Below is a small trained network, with its code and all its weights. Each question gives an input and a target symbol and asks what happens when units are switched off, that is, made to give their printed mean instead of their output.

import numpy as np


def w(rows, s, z=0):
    codes = np.array(rows[::2]) - 128.0
    scale = np.full(codes.shape[1], s)
    scale[-1] = z or s
    return codes * scale


def norm(h):
    return h / np.sqrt((h * h).mean(-1, keepdims=True) + 1e-5)


def f(y):
    return np.maximum(y, 0)


def softmax(a):
    e = np.exp(a - a.max(-1, keepdims=True))
    return e / e.sum(-1, keepdims=True)


def log_softmax(a):
    a = a - a.max(-1, keepdims=True)
    return a - np.log(np.exp(a).sum(-1, keepdims=True))


def net(x, mask):
    ids = ['ΔΛΞΦΩαβεζηθπψ'.index(c) for c in x.split()]
    T = len(ids)
    res = E[ids] + P[:T]
    u = 0
    for l in range(3):
        q, k, v = (norm(res) @ M[l].T for M in (Q, K, V))
        z = softmax(np.where(np.tri(T) > 0, q @ k.T / 4**0.5, -1e9)) @ v
        res = res + np.where(mask[u], z, O[l][:, -1]) @ O[l][:, :-1]
        u += 1
        y = f(norm(res) @ A[l][:, :-1].T + A[l][:, -1])
        res = res + np.where(mask[u : u + 4], y, B[l][:, -1]) @ B[l][:, :-1]
        u += 4
    return log_softmax(norm(res)[-1] @ U[:, :-1].T + U[:, -1])


Q, K, V, O, A, B = {}, {}, {}, {}, {}, {}
E = w([
[82,121,148,131],'Δ',
[124,181,138,134],'Λ',
[104,109,97,178],'Ξ',
[166,57,84,151],'Φ',
[74,122,167,159],'Ω',
[40,176,8,124],'α',
[110,184,41,140],'β',
[126,142,108,119],'ε',
[124,129,139,90],'ζ',
[91,116,138,128],'η',
[70,93,152,27],'θ',
[84,116,144,132],'π',
[106,89,137,113],'ψ',
],0.018)
P = w([
[227,1,235,80],'0',
[112,252,70,118],'1',
[81,205,95,110],'2',
[79,181,114,108],'3',
[77,166,121,108],'4',
[75,159,129,107],'5',
[71,149,133,106],'6',
[69,153,135,109],'7',
[74,151,131,110],'8',
],0.0037)
Q[0] = w([
[170,149,105,214],'0.h0',
[28,254,229,22],'0.h0',
[86,117,33,113],'0.h0',
[201,64,143,6],'0.h0',
],0.0072)
K[0] = w([
[190,79,79,195],'0.h0',
[1,133,155,51],'0.h0',
[117,78,80,104],'0.h0',
[216,177,189,108],'0.h0',
],0.008)
V[0] = w([
[93,143,133,150],'0.h0',
[124,135,135,179],'0.h0',
[123,88,2,159],'0.h0',
[120,184,136,122],'0.h0',
],0.0066)
O[0] = w([
[109,43,121,142,250],'0.h0',
[106,44,206,85,132],'0.h0',
[2,240,140,174,85],'0.h0',
[220,40,52,162,175],'0.h0',
],0.0026,0.0015)
A[0] = w([
[161,89,211,210,86],'0.n0',
[179,167,117,123,76],'0.n1',
[94,89,205,114,250],'0.n2',
[136,125,1,195,144],'0.n3',
],0.0067,0.0019)
B[0] = w([
[201,250,167,209,158],'0.n0',
[128,53,183,108,171],'0.n1',
[144,183,51,121,253],'0.n2',
[71,3,136,109,240],'0.n3',
],0.0058,0.003)
Q[1] = w([
[182,212,212,72],'1.h0',
[57,137,128,1],'1.h0',
[115,159,54,76],'1.h0',
[37,82,78,128],'1.h0',
],0.0084)
K[1] = w([
[49,182,152,7],'1.h0',
[166,87,254,82],'1.h0',
[156,49,178,62],'1.h0',
[190,116,214,206],'1.h0',
],0.008)
V[1] = w([
[187,78,209,137],'1.h0',
[254,116,21,189],'1.h0',
[136,167,135,176],'1.h0',
[141,152,142,101],'1.h0',
],0.0061)
O[1] = w([
[114,156,165,151,250],'1.h0',
[48,3,157,123,76],'1.h0',
[135,104,122,212,204],'1.h0',
[117,127,145,43,226],'1.h0',
],0.0065,0.0011)
A[1] = w([
[41,97,178,132,168],'1.n0',
[235,63,146,253,127],'1.n1',
[174,48,49,49,253],'1.n2',
[102,127,57,46,85],'1.n3',
],0.0054,0.0043)
B[1] = w([
[236,119,176,118,254],'1.n0',
[44,130,72,49,163],'1.n1',
[86,193,200,164,250],'1.n2',
[141,161,3,148,170],'1.n3',
],0.0062,0.0033)
Q[2] = w([
[223,97,21,164],'2.h0',
[175,117,3,254],'2.h0',
[242,182,106,119],'2.h0',
[157,31,73,198],'2.h0',
],0.0071)
K[2] = w([
[64,150,20,131],'2.h0',
[32,121,57,222],'2.h0',
[74,195,122,110],'2.h0',
[70,2,63,76],'2.h0',
],0.0087)
V[2] = w([
[202,90,181,114],'2.h0',
[2,62,87,134],'2.h0',
[197,78,63,177],'2.h0',
[167,110,140,142],'2.h0',
],0.0042)
O[2] = w([
[161,162,65,126,112],'2.h0',
[80,135,253,95,75],'2.h0',
[121,98,162,84,2],'2.h0',
[125,183,92,73,108],'2.h0',
],0.0056,0.0023)
A[2] = w([
[227,166,254,223,74],'2.n0',
[175,242,92,103,62],'2.n1',
[213,92,24,39,113],'2.n2',
[94,3,85,30,252],'2.n3',
],0.007,0.0034)
B[2] = w([
[167,102,28,189,167],'2.n0',
[89,2,151,82,255],'2.n1',
[212,150,199,192,171],'2.n2',
[210,221,122,55,202],'2.n3',
],0.0075,0.0056)
U = w([
[130,109,117,129,124],'Δ',
[164,225,122,73,168],'Λ',
[64,106,210,184,246],'Ξ',
[131,67,252,42,3],'Φ',
[130,169,85,236,182],'Ω',
[79,163,68,131,150],'α',
[69,177,98,135,136],'β',
[138,71,132,134,59],'ε',
[103,97,127,117,64],'ζ',
[216,97,157,178,239],'η',
[86,140,109,92,76],'θ',
[105,94,109,142,117],'π',
[132,74,91,81,69],'ψ',
],0.012,0.0035)

Each question gives the input, a string of symbols that net reads in full, and the target symbol t.
The units are the heads (4 rows each of Q, K, V and O) and the neurons (one row each of A and B). Each row of codes is followed by its name. A weight is (code - 128) times the scale printed after its matrix; where a second scale follows, it is the last column's (O, A, B and U).
mask holds one flag per unit, layer by layer, with each layer's heads first. A switched-off unit (its flag False) gives its mean, the last column of its rows in O or B, instead of its output. The means were averaged over made-up inputs and are rounded, as every weight is.
A unit's drop is (log p(t) with every unit on - log p(t) with that unit switched off) / (log p(t) with every unit on - log p(t) with every unit switched off).
The circuit of an input: a set's keep is (log p(t) with only the set's units on - log p(t) with every unit switched off) / (log p(t) with every unit on - log p(t) with every unit switched off). Starting from the 12 units with the biggest drops (on a tie, the unit counted first), units are removed one at a time, each time the one whose removal leaves the highest keep (on an exact tie, the one counted first), for as long as the keep stays at least 0.8.
units of the circuit, in order: the units of the circuit, biggest drop first
most important unit: the unit with the biggest drop
k most important neurons: the k neurons with the biggest drops, biggest first
k most important neurons of layer l: the k neurons of layer l with the biggest drops, biggest first
input η θ π, target η: 3 most important neurons : 0.n0, 0.n2, 1.n0
input Λ Λ η Ξ ψ π, target Λ: units of the circuit, in order : 0.h0, 2.n1, 2.n3
input Ξ Ω Λ π Ω ψ ε, target Ξ: 3 most important neurons : 1.n2, 0.n2, 2.n3
input θ β Ξ Φ η β Ω, target Ω: most important unit : 2.n0
input Λ α Λ Ξ Λ Λ θ, target Λ: units of the circuit, in order : 2.n3, 2.n1
input Φ θ η, target Φ: units of the circuit, in order : 1.h0, 2.n3
input Λ ψ Δ Ξ η η η, target Λ: units of the circuit, in order : 2.n1, 2.n3
input Λ η Λ, target ψ: units of the circuit, in order : 2.n1, 1.n2, 0.h0
input η Λ Ξ β η ε, target η: 3 most important neurons : 0.n0, 0.n2, 0.n3
input η Ω η, target η: units of the circuit, in order : 0.n0, 2.h0, 1.n0, 2.n2
input η Λ Λ η ε Λ ε η Λ, target ψ: units of the circuit, in order : 2.n1, 1.h0, 1.n2, 2.n3
input η β ζ Δ Λ Δ, target η: 4 most important neurons : 0.n0, 1.n0, 0.n2, 2.n2
input Λ Φ Λ Λ η ζ Δ, target Λ: 2 most important neurons : 2.n1, 1.n2
input Λ Λ ζ Λ, target Φ: 3 most important neurons : 2.n1, 1.n0, 2.n0
input Ω Ξ Λ Λ Λ η η Φ η, target Ω: 2 most important neurons of layer 1 : 1.n0, 1.n1
input Λ Λ Λ Λ, target η: most important neuron : 0.n2
input Ω η α β Λ η, target Ω: 3 most important neurons : 0.n0, 2.n1, 1.n0
input η Φ Λ η π π, target η: 2 most important neurons : 0.n0, 1.n0
input Λ Φ Ω Φ Ξ ψ, target Λ: 2 most important neurons of layer 2 : 2.n3, 2.n1
input Ξ Λ η, target Ξ: most important neuron : 0.n2
input Λ η Δ, target Λ: 2 most important neurons : 1.n2, 2.n1
input Λ η Ω Ω Λ Ξ Ω θ, target Λ: 2 most important neurons : 2.n3, 2.n1
input η Λ Λ Δ, target η: 3 most important neurons : 0.n0, 0.n2, 1.n0
input Λ Δ β Λ θ θ θ η Φ, target Φ: 2 most important neurons : 2.n3, 1.n2
input Ξ Λ Ξ ψ, target Ξ: 4 most important neurons : 1.n2, 0.n2, 0.n0, 0.n3
input Ξ Ξ η, target Ξ: 3 most important neurons of layer 0 : 0.n0, 0.n2, 0.n3
input η θ β η Φ Ξ, target Ξ: most important unit : 2.h0
input Ω Δ Λ Λ Ξ Δ π, target Ω: 2 most important neurons of layer 0 : 0.n0, 0.n2
input Λ Δ ζ Λ, target Φ: 2 most important neurons of layer 2 : 2.n1, 2.n0
input Ξ θ Λ ε, target Ξ: 2 most important neurons of layer 0 : 0.n3, 0.n0
